Below are the code and all the weights of a small trained network. Each question names an input and a class and asks about switching units off, where a switched-off unit gives its printed mean instead of its output.

import numpy as np


def w(rows, s, z=0):
    codes = np.array(rows[::2]) - 128.0
    scale = np.full(codes.shape[1], s)
    scale[-1] = z or s
    return codes * scale


def f(y):
    return np.maximum(y, 0)


def log_softmax(a):
    a = a - a.max(-1, keepdims=True)
    return a - np.log(np.exp(a).sum(-1, keepdims=True))


def net(x, mask):
    res = np.array(x, float).reshape(1, 6) / 4 @ E
    y = f(res @ A[0][:, :-1].T + A[0][:, -1])
    res = res + np.where(mask, y, B[0][:, -1]) @ B[0][:, :-1]
    return log_softmax(res[-1] @ U[:, :-1].T + U[:, -1])


A, B = {}, {}
E = w([
[151,206,93,37,6,137,135,141],'x0',
[156,139,97,125,114,76,229,62],'x1',
[166,129,120,146,157,166,100,91],'x2',
[45,149,157,203,76,156,103,111],'x3',
[183,196,100,155,122,171,72,39],'x4',
[207,160,39,194,94,114,75,156],'x5',
],0.011)
A[0] = w([
[70,93,151,19,107,66,207,235,62],'neuron 0',
[27,134,196,167,60,143,140,158,112],'neuron 1',
[92,21,226,193,181,254,55,90,177],'neuron 2',
[188,73,174,99,121,116,219,59,198],'neuron 3',
[131,185,220,184,103,143,94,163,80],'neuron 4',
[70,138,175,165,113,187,143,166,167],'neuron 5',
[60,163,172,42,192,198,168,66,253],'neuron 6',
[237,172,64,200,165,95,148,98,146],'neuron 7',
],0.0085,0.0035)
B[0] = w([
[133,189,120,102,163,82,87,209,250],'neuron 0',
[92,138,113,198,159,152,144,70,203],'neuron 1',
[94,121,234,133,239,140,122,151,247],'neuron 2',
[208,160,142,81,92,108,141,195,213],'neuron 3',
[76,90,106,174,85,92,118,119,168],'neuron 4',
[130,100,133,189,123,156,108,105,183],'neuron 5',
[255,32,120,98,175,163,192,44,225],'neuron 6',
[83,217,145,78,93,10,100,186,225],'neuron 7',
],0.0098,0.013)
U = w([
[153,218,102,71,74,1,115,181,163],'0',
[30,122,66,194,36,186,71,85,1],'1',
[72,179,176,186,202,116,44,141,90],'2',
[172,122,174,111,121,218,175,93,196],'3',
],0.0095,0.0021)

Each question gives the input, the list of numbers given to net, and the class t.
The units are the neurons (one row each of A and B). Each row of codes is followed by its name. A weight is (code - 128) times the scale printed after its matrix; where a second scale follows, it is the last column's (A, B and U).
mask holds one flag per neuron, in row order. A switched-off neuron (its flag False) gives its mean, the last column of its row in B, instead of its output. The means were averaged over made-up inputs and are rounded, as every weight is.
A unit's drop is (log p(t) with every unit on - log p(t) with that unit switched off) / (log p(t) with every unit on - log p(t) with every unit switched off).
The circuit of an input: a set's keep is (log p(t) with only the set's units on - log p(t) with every unit switched off) / (log p(t) with every unit on - log p(t) with every unit switched off). Starting from all 8 units, units are removed one at a time, each time the one whose removal leaves the highest keep (on an exact tie, the one counted first), for as long as the keep stays at least 0.8.
units of the circuit, in order: the units of the circuit, biggest drop first
unit that matters most: the unit with the biggest drop
k most important neurons: the k neurons with the biggest drops, biggest first
drop of u: that unit's drop, to one decimal
input [-5,1,-5,-5,0,-1], class 0: units of the circuit, in order : [neuron 2]
input [7,-2,-3,3,6,3], class 1: units of the circuit, in order : [neuron 0; neuron 3]
input [3,-2,-6,4,-7,-7], class 2: 2 most important neurons : [neuron 0; neuron 1]
input [5,-6,-3,1,5,4], class 1: 3 most important neurons : [neuron 0; neuron 3; neuron 7]
input [3,-3,6,-3,-8,-7], class 3: 2 most important neurons : [neuron 6; neuron 7]
input [2,0,1,5,-8,0], class 2: 2 most important neurons : [neuron 0; neuron 1]
input [5,5,-6,8,6,-3], class 1: 2 most important neurons : [neuron 2; neuron 1]
input [5,-3,-5,-3,7,-2], class 3: 3 most important neurons : [neuron 7; neuron 0; neuron 3]
input [4,5,8,8,8,0], class 0: 4 most important neurons : [neuron 7; neuron 1; neuron 5; neuron 2]
input [-3,0,-8,6,3,5], class 1: 2 most important neurons : [neuron 0; neuron 2]
input [4,0,-3,-3,1,-8], class 3: 2 most important neurons : [neuron 6; neuron 7]
input [-6,4,-2,-6,-8,-8], class 0: 2 most important neurons : [neuron 0; neuron 3]
input [6,0,7,-4,-2,-5], class 3: 2 most important neurons : [neuron 7; neuron 6]
input [-5,7,-3,4,7,7], class 0: unit that matters most : neuron 7
input [0,-3,7,1,0,7], class 0: 2 most important neurons : [neuron 7; neuron 1]
input [-3,2,2,0,5,-5], class 3: drop of neuron 1 : 0.0
input [8,-3,-3,4,-4,-2], class 2: drop of neuron 0 : 0.8
input [8,-6,1,2,1,-2], class 1: drop of neuron 2 : 0.1
